Here is a tiny trained network, its code and every weight. The questions are about switching its units off for an input and a class, where a switched-off unit gives its printed mean instead of its output.

import numpy as np


def w(rows, s, z=0):
    codes = np.array(rows[::2]) - 128.0
    scale = np.full(codes.shape[1], s)
    scale[-1] = z or s
    return codes * scale


def norm(h):
    return h / np.sqrt((h * h).mean(-1, keepdims=True) + 1e-5)


def f(y):
    return np.maximum(y, 0)


def log_softmax(a):
    a = a - a.max(-1, keepdims=True)
    return a - np.log(np.exp(a).sum(-1, keepdims=True))


def net(x, mask):
    res = np.array(x, float).reshape(1, 8) / 4 @ E
    u = 0
    for l in range(2):
        y = f(norm(res) @ A[l][:, :-1].T + A[l][:, -1])
        res = res + np.where(mask[u : u + 13], y, B[l][:, -1]) @ B[l][:, :-1]
        u += 13
    return log_softmax(norm(res)[-1] @ U[:, :-1].T + U[:, -1])


A, B = {}, {}
E = w([
[176,62,176,163],'x0',
[89,107,2,154],'x1',
[134,120,142,142],'x2',
[239,209,88,159],'x3',
[78,186,155,211],'x4',
[137,102,125,122],'x5',
[114,147,123,127],'x6',
[128,127,137,126],'x7',
],0.0083)
A[0] = w([
[110,116,110,56,164],'0.n1',
[69,107,179,93,59],'0.n2',
[235,242,118,110,96],'0.n3',
[139,171,86,8,90],'0.n4',
[102,183,103,102,112],'0.n5',
[249,222,112,139,43],'0.n6',
[175,63,137,160,67],'0.n7',
[165,157,216,86,53],'0.n8',
[84,252,166,131,152],'0.n9',
[148,155,194,93,3],'0.n10',
[218,197,131,124,1],'0.n11',
[88,185,129,185,74],'0.n12',
[148,229,235,58,71],'0.n13',
],0.013,0.0055)
B[0] = w([
[113,155,228,175,190],'0.n1',
[14,140,160,23,177],'0.n2',
[62,83,162,85,255],'0.n3',
[207,134,191,255,193],'0.n4',
[178,103,148,102,167],'0.n5',
[27,105,183,60,238],'0.n6',
[210,120,211,162,166],'0.n7',
[177,5,76,167,191],'0.n8',
[159,88,148,189,226],'0.n9',
[226,44,69,204,153],'0.n10',
[70,112,180,18,186],'0.n11',
[153,183,212,179,173],'0.n12',
[167,38,63,176,223],'0.n13',
],0.0098,0.0075)
A[1] = w([
[72,75,166,162,157],'1.n1',
[178,220,161,50,13],'1.n2',
[103,124,160,85,83],'1.n3',
[89,191,177,84,63],'1.n4',
[193,96,128,140,103],'1.n5',
[190,178,142,88,1],'1.n6',
[131,151,48,163,84],'1.n7',
[149,170,139,74,31],'1.n8',
[177,234,101,51,8],'1.n9',
[118,110,7,138,120],'1.n10',
[141,150,74,118,49],'1.n11',
[239,110,124,98,85],'1.n12',
[203,180,167,133,92],'1.n13',
],0.014,0.009)
B[1] = w([
[195,147,155,100,252],'1.n1',
[43,42,64,240,128],'1.n2',
[145,145,203,98,153],'1.n3',
[154,15,207,112,145],'1.n4',
[184,124,172,169,163],'1.n5',
[75,30,207,174,128],'1.n6',
[165,40,125,169,132],'1.n7',
[75,3,78,217,128],'1.n8',
[152,21,193,30,128],'1.n9',
[145,29,66,192,136],'1.n10',
[108,30,179,70,128],'1.n11',
[148,132,167,192,152],'1.n12',
[123,99,235,142,140],'1.n13',
],0.011,0.013)
U = w([
[145,100,137,164,255],'0',
[29,99,142,40,99],'1',
[169,116,126,177,189],'2',
[210,53,2,201,134],'3',
[206,168,140,177,76],'4',
[172,179,144,201,78],'5',
[166,133,128,163,37],'6',
[182,138,118,143,40],'7',
],0.01,0.0027)

Each question gives the input, the list of numbers given to net, and the class t.
The units are the neurons (one row each of A and B). Each row of codes is followed by its name. A weight is (code - 128) times the scale printed after its matrix; where a second scale follows, it is the last column's (A, B and U).
mask holds one flag per neuron, layer by layer. A switched-off neuron (its flag False) gives its mean, the last column of its row in B, instead of its output. The means were averaged over made-up inputs and are rounded, as every weight is.
A unit's drop is (log p(t) with every unit on - log p(t) with that unit switched off) / (log p(t) with every unit on - log p(t) with every unit switched off).
The circuit of an input: a set's keep is (log p(t) with only the set's units on - log p(t) with every unit switched off) / (log p(t) with every unit on - log p(t) with every unit switched off). Starting from the 12 units with the biggest drops (on a tie, the unit counted first), units are removed one at a time, each time the one whose removal leaves the highest keep (on an exact tie, the one counted first), for as long as the keep stays at least 0.8.
units of the circuit, in order: the units of the circuit, biggest drop first
top k neurons: the k neurons with the biggest drops, biggest first
top k neurons in layer l: the k neurons of layer l with the biggest drops, biggest first
drop of u: that unit's drop, to one decimal
input [-7,8,-7,1,5,2,8,5], class 3: units of the circuit, in order -> (1.n10)
input [-3,5,-2,7,3,-3,1,7], class 1: top 2 neurons -> (0.n6 0.n3)
input [-1,-8,-5,-3,-1,4,6,-5], class 3: units of the circuit, in order -> (0.n13 0.n8 0.n10)
input [3,-6,3,1,-3,4,5,2], class 3: top 2 neurons -> (0.n8 0.n13)
input [0,-8,3,8,0,-2,4,-1], class 1: top 3 neurons -> (0.n6 0.n3 0.n11)
input [2,8,3,-5,7,2,-6,-2], class 3: top 2 neurons -> (0.n6 0.n1)
input [0,-6,-3,2,4,3,0,-3], class 3: units of the circuit, in order -> (0.n13 0.n8)
input [-6,3,4,-3,2,-4,-5,-5], class 4: top 3 neurons -> (0.n6 0.n3 0.n11)
input [-5,-2,-3,-1,-8,0,6,2], class 5: units of the circuit, in order -> (0.n4 0.n1)
input [5,-6,-2,-5,-4,-4,4,-3], class 3: top 2 neurons -> (0.n8 0.n6)
input [4,4,-3,-8,6,1,-5,-4], class 1: top 2 neurons in layer 0 -> (0.n4 0.n2)
input [-8,6,-5,-3,8,-6,4,6], class 4: top 2 neurons -> (0.n12 0.n13)
input [0,-3,-3,7,6,-6,-1,-7], class 1: top 4 neurons in layer 0 -> (0.n6 0.n3 0.n11 0.n4)
input [-3,-6,4,8,4,7,6,0], class 1: drop of 0.n3 -> 0.3
input [-8,-8,3,-4,-8,-4,-6,-5], class 3: drop of 0.n8 -> 0.3
input [8,-3,1,8,-2,-3,-1,-8], class 1: drop of 0.n3 -> 0.2
